Here is a tiny trained network, its code and every weight. The questions are about switching its units off for an input and a class, where a switched-off unit gives its printed mean instead of its output.

import numpy as np


def w(rows, s, z=0):
    codes = np.array(rows[::2]) - 128.0
    scale = np.full(codes.shape[1], s)
    scale[-1] = z or s
    return codes * scale


def norm(h):
    return h / np.sqrt((h * h).mean(-1, keepdims=True) + 1e-5)


def f(y):
    return np.maximum(y, 0)


def log_softmax(a):
    a = a - a.max(-1, keepdims=True)
    return a - np.log(np.exp(a).sum(-1, keepdims=True))


def net(x, mask):
    res = np.array(x, float).reshape(1, 3) / 4 @ E
    u = 0
    for l in range(2):
        y = f(norm(res) @ A[l][:, :-1].T + A[l][:, -1])
        res = res + np.where(mask[u : u + 14], y, B[l][:, -1]) @ B[l][:, :-1]
        u += 14
    return log_softmax(norm(res)[-1] @ U[:, :-1].T + U[:, -1])


A, B = {}, {}
E = w([
[190,202,133,186,255,110,122,89],'x0',
[20,131,1,102,154,145,154,91],'x1',
[45,80,182,155,207,163,147,52],'x2',
],0.0082)
A[0] = w([
[106,94,153,124,125,168,137,41,148],'0.n0',
[35,68,126,119,97,167,165,98,176],'0.n1',
[157,111,195,145,148,107,96,110,46],'0.n2',
[64,114,46,170,144,157,136,28,146],'0.n3',
[105,159,58,132,139,52,176,146,134],'0.n4',
[143,146,127,194,139,132,145,113,3],'0.n5',
[155,137,225,179,91,154,131,120,56],'0.n6',
[71,73,164,82,143,168,149,162,119],'0.n7',
[84,62,134,135,101,184,131,140,12],'0.n8',
[125,184,71,130,236,172,115,51,106],'0.n9',
[134,163,96,82,99,149,125,164,113],'0.n10',
[164,128,124,134,134,109,56,174,99],'0.n11',
[110,125,147,94,67,137,181,147,63],'0.n12',
[114,180,141,248,174,149,159,71,31],'0.n13',
],0.011,0.0054)
B[0] = w([
[172,175,59,126,127,174,82,204,203],'0.n0',
[75,144,86,69,73,122,198,45,251],'0.n1',
[205,96,108,158,140,111,194,139,178],'0.n2',
[151,70,104,2,78,149,166,121,253],'0.n3',
[159,130,82,120,128,199,90,117,201],'0.n4',
[151,115,126,133,136,79,101,146,141],'0.n5',
[131,88,127,162,157,181,197,169,200],'0.n6',
[76,81,171,109,96,150,202,93,193],'0.n7',
[116,77,169,92,139,32,115,82,168],'0.n8',
[86,95,157,73,164,16,123,82,254],'0.n9',
[77,152,120,156,195,183,93,124,187],'0.n10',
[71,52,127,122,149,132,139,137,174],'0.n11',
[79,149,131,123,151,81,70,131,177],'0.n12',
[125,249,154,187,121,41,108,128,208],'0.n13',
],0.0087)
A[1] = w([
[137,210,123,77,135,144,116,139,131],'1.n0',
[115,162,80,177,177,118,150,104,88],'1.n1',
[51,155,95,89,85,123,160,115,127],'1.n2',
[110,129,112,150,103,105,150,103,50],'1.n3',
[97,113,176,136,183,67,82,135,89],'1.n4',
[114,173,161,116,151,86,191,111,3],'1.n5',
[168,146,208,167,130,193,161,127,87],'1.n6',
[84,141,93,72,120,170,100,164,216],'1.n7',
[142,94,150,174,138,183,105,116,70],'1.n8',
[66,91,164,127,67,96,92,119,78],'1.n9',
[149,132,71,151,104,159,69,164,84],'1.n10',
[102,140,182,190,171,65,109,85,41],'1.n11',
[115,142,52,146,133,247,93,135,33],'1.n12',
[150,163,88,163,196,142,162,111,153],'1.n13',
],0.013,0.0046)
B[1] = w([
[124,88,157,198,111,153,155,147,165],'1.n0',
[110,146,166,86,76,143,136,87,156],'1.n1',
[118,77,164,75,170,122,139,70,251],'1.n2',
[183,135,84,98,75,100,142,124,140],'1.n3',
[168,144,180,179,88,97,79,208,170],'1.n4',
[117,185,193,151,91,167,86,133,165],'1.n5',
[127,65,66,115,161,150,193,167,174],'1.n6',
[93,117,131,129,107,201,114,133,236],'1.n7',
[131,98,151,121,145,158,162,146,143],'1.n8',
[129,205,113,102,161,114,122,54,178],'1.n9',
[73,164,112,185,92,187,100,146,162],'1.n10',
[126,210,150,186,87,82,71,106,174],'1.n11',
[254,217,146,242,74,182,84,220,172],'1.n12',
[85,120,152,66,34,150,81,103,173],'1.n13',
],0.0089,0.011)
U = w([
[119,132,69,167,167,108,129,133,3],'0',
[141,136,78,149,214,130,116,126,13],'1',
[190,43,138,162,177,152,227,213,167],'2',
[115,153,117,171,80,228,77,191,214],'3',
[59,114,113,7,111,144,131,35,185],'4',
[169,215,212,147,123,16,72,124,143],'5',
],0.016,0.0059)

Each question gives the input, the list of numbers given to net, and the class t.
The units are the neurons (one row each of A and B). Each row of codes is followed by its name. A weight is (code - 128) times the scale printed after its matrix; where a second scale follows, it is the last column's (A, B and U).
mask holds one flag per neuron, layer by layer. A switched-off neuron (its flag False) gives its mean, the last column of its row in B, instead of its output. The means were averaged over made-up inputs and are rounded, as every weight is.
A unit's drop is (log p(t) with every unit on - log p(t) with that unit switched off) / (log p(t) with every unit on - log p(t) with every unit switched off).
The circuit of an input: a set's keep is (log p(t) with only the set's units on - log p(t) with every unit switched off) / (log p(t) with every unit on - log p(t) with every unit switched off). Starting from the 12 units with the biggest drops (on a tie, the unit counted first), units are removed one at a time, each time the one whose removal leaves the highest keep (on an exact tie, the one counted first), for as long as the keep stays at least 0.8.
units of the circuit, in order: the units of the circuit, biggest drop first
top k neurons: the k neurons with the biggest drops, biggest first
top k neurons in layer l: the k neurons of layer l with the biggest drops, biggest first
drop of u: that unit's drop, to one decimal
input [-3,-4,-3], class 3: top 2 neurons => [0.n1, 0.n9]
input [7,5,4], class 5: top 3 neurons in layer 0 => [0.n9, 0.n13, 0.n1]
input [-7,2,-7], class 3: top 4 neurons => [0.n9, 0.n10, 1.n12, 0.n3]
input [6,3,4], class 5: units of the circuit, in order => [0.n13]
input [4,-8,5], class 2: top 3 neurons in layer 0 => [0.n6, 0.n9, 0.n2]
input [1,3,-3], class 3: top 2 neurons => [0.n4, 1.n12]
input [-4,0,-4], class 3: top 4 neurons in layer 0 => [0.n9, 0.n10, 0.n3, 0.n1]
input [-5,-4,-3], class 3: top 3 neurons => [0.n1, 0.n9, 0.n3]
input [8,-8,-3], class 2: top 3 neurons => [0.n9, 1.n6, 0.n6]
input [3,-4,-6], class 2: top 2 neurons => [0.n9, 0.n0]
input [-4,-5,-6], class 3: top 2 neurons in layer 0 => [0.n1, 0.n9]
input [-6,-7,2], class 2: top 3 neurons => [0.n6, 0.n9, 0.n3]
input [-4,-6,6], class 2: drop of 0.n6 => 0.4
input [-3,-5,3], class 2: drop of 1.n4 => 0.0
input [5,2,5], class 5: drop of 0.n13 => 0.4
